Below are the code and all the weights of a small trained network. Each question names an input and a class and asks about switching units off, where a switched-off unit gives its printed mean instead of its output.

import numpy as np


def w(rows, s, z=0):
    codes = np.array(rows[::2]) - 128.0
    scale = np.full(codes.shape[1], s)
    scale[-1] = z or s
    return codes * scale


def norm(h):
    return h / np.sqrt((h * h).mean(-1, keepdims=True) + 1e-5)


def f(y):
    return y / 2 * (1 + np.tanh(0.7978845608 * (y + 0.044715 * y**3)))


def log_softmax(a):
    a = a - a.max(-1, keepdims=True)
    return a - np.log(np.exp(a).sum(-1, keepdims=True))


def net(x, mask):
    res = np.array(x, float).reshape(1, 2) / 4 @ E
    u = 0
    for l in range(4):
        y = f(norm(res) @ A[l][:, :-1].T + A[l][:, -1])
        res = res + np.where(mask[u : u + 4], y, B[l][:, -1]) @ B[l][:, :-1]
        u += 4
    return log_softmax(norm(res)[-1] @ U[:, :-1].T + U[:, -1])


A, B = {}, {}
E = w([
[77,51,218,168,65,164,183,23],'x0',
[23,2,94,123,148,181,127,220],'x1',
],0.0069)
A[0] = w([
[208,158,61,3,141,74,70,194,96],'0.n0',
[126,178,159,131,90,65,133,147,3],'0.n1',
[190,167,155,95,133,176,94,91,55],'0.n2',
[62,62,93,162,161,204,94,148,236],'0.n3',
],0.0039,0.0027)
B[0] = w([
[141,84,180,253,168,110,103,137,230],'0.n0',
[103,45,124,80,77,45,149,163,109],'0.n1',
[125,54,62,66,145,128,117,96,130],'0.n2',
[227,199,173,71,50,92,119,68,254],'0.n3',
],0.0057,0.0039)
A[1] = w([
[100,96,81,140,120,144,159,140,50],'1.n0',
[56,38,71,2,134,184,139,183,21],'1.n1',
[153,168,159,39,96,123,141,156,2],'1.n2',
[160,127,180,117,82,182,184,101,123],'1.n3',
],0.006,0.0024)
B[1] = w([
[205,254,116,130,43,98,217,130,108],'1.n0',
[196,158,62,47,96,52,205,110,249],'1.n1',
[58,191,147,120,126,200,108,129,127],'1.n2',
[124,145,72,176,145,82,86,159,252],'1.n3',
],0.0088,0.0031)
A[2] = w([
[155,96,148,162,183,118,90,105,176],'2.n0',
[82,73,198,187,107,183,218,93,20],'2.n1',
[132,51,143,1,82,159,137,198,95],'2.n2',
[100,108,112,83,146,121,155,137,5],'2.n3',
],0.0075,0.0022)
B[2] = w([
[62,108,122,112,60,172,167,111,254],'2.n0',
[135,59,89,236,183,91,71,86,221],'2.n1',
[98,149,98,97,74,120,210,124,245],'2.n2',
[254,233,41,78,234,58,146,88,113],'2.n3',
],0.0076,0.0033)
A[3] = w([
[139,141,34,146,244,123,89,255,92],'3.n0',
[30,129,157,181,67,179,121,131,192],'3.n1',
[198,214,180,116,140,103,142,48,5],'3.n2',
[171,148,111,87,135,111,183,65,123],'3.n3',
],0.0075,0.0024)
B[3] = w([
[86,42,193,210,95,134,90,2,250],'3.n0',
[165,163,128,98,179,151,108,186,254],'3.n1',
[88,92,47,61,104,124,213,180,211],'3.n2',
[111,128,167,99,170,69,154,197,199],'3.n3',
],0.0087,0.005)
U = w([
[114,86,156,245,113,111,72,63,136],'0',
[120,147,80,18,78,85,239,137,251],'1',
[140,188,145,90,176,212,68,228,48],'2',
],0.012,0.0017)

Each question gives the input, the list of numbers given to net, and the class t.
The units are the neurons (one row each of A and B). Each row of codes is followed by its name. A weight is (code - 128) times the scale printed after its matrix; where a second scale follows, it is the last column's (A, B and U).
mask holds one flag per neuron, layer by layer. A switched-off neuron (its flag False) gives its mean, the last column of its row in B, instead of its output. The means were averaged over made-up inputs and are rounded, as every weight is.
A unit's drop is (log p(t) with every unit on - log p(t) with that unit switched off) / (log p(t) with every unit on - log p(t) with every unit switched off).
The circuit of an input: a set's keep is (log p(t) with only the set's units on - log p(t) with every unit switched off) / (log p(t) with every unit on - log p(t) with every unit switched off). Starting from the 12 units with the biggest drops (on a tie, the unit counted first), units are removed one at a time, each time the one whose removal leaves the highest keep (on an exact tie, the one counted first), for as long as the keep stays at least 0.8.
units of the circuit, in order: the units of the circuit, biggest drop first
top k neurons: the k neurons with the biggest drops, biggest first
top k neurons in layer l: the k neurons of layer l with the biggest drops, biggest first
drop when u is switched off: that unit's drop, to one decimal
input [-6,7], class 1: units of the circuit, in order => [1.n1]
input [0,1], class 2: top 2 neurons => [1.n1, 1.n2]
input [3,-4], class 1: top 3 neurons => [0.n0, 2.n1, 3.n0]
input [-6,-6], class 0: units of the circuit, in order => [0.n3, 3.n0]
input [4,-5], class 1: top 4 neurons => [0.n0, 3.n0, 1.n3, 3.n2]
input [-3,2], class 2: top 4 neurons => [1.n1, 2.n0, 1.n3, 0.n0]
input [7,-8], class 1: top 2 neurons => [3.n2, 0.n0]
input [1,-2], class 2: top 2 neurons => [1.n1, 0.n3]
input [-8,-7], class 0: top 2 neurons => [0.n3, 3.n0]
input [5,6], class 1: top 4 neurons => [0.n0, 1.n1, 3.n0, 2.n2]
input [-1,-2], class 2: top 3 neurons => [1.n1, 3.n1, 0.n3]
input [-1,2], class 2: top 2 neurons => [0.n3, 1.n1]
input [-8,8], class 0: top 2 neurons in layer 0 => [0.n0, 0.n2]
input [1,3], class 2: top neuron => [0.n3]
input [5,-8], class 1: drop when 3.n2 is switched off => 0.5
input [2,0], class 2: drop when 1.n3 is switched off => 0.6
input [-7,6], class 0: drop when 0.n0 is switched off => 0.1
input [1,-3], class 2: top 2 neurons in layer 1 => [1.n1, 1.n0]
input [2,-3], class 2: top 2 neurons in layer 3 => [3.n1, 3.n0]
input [-4,4], class 0: top neuron in layer 0 => [0.n0]
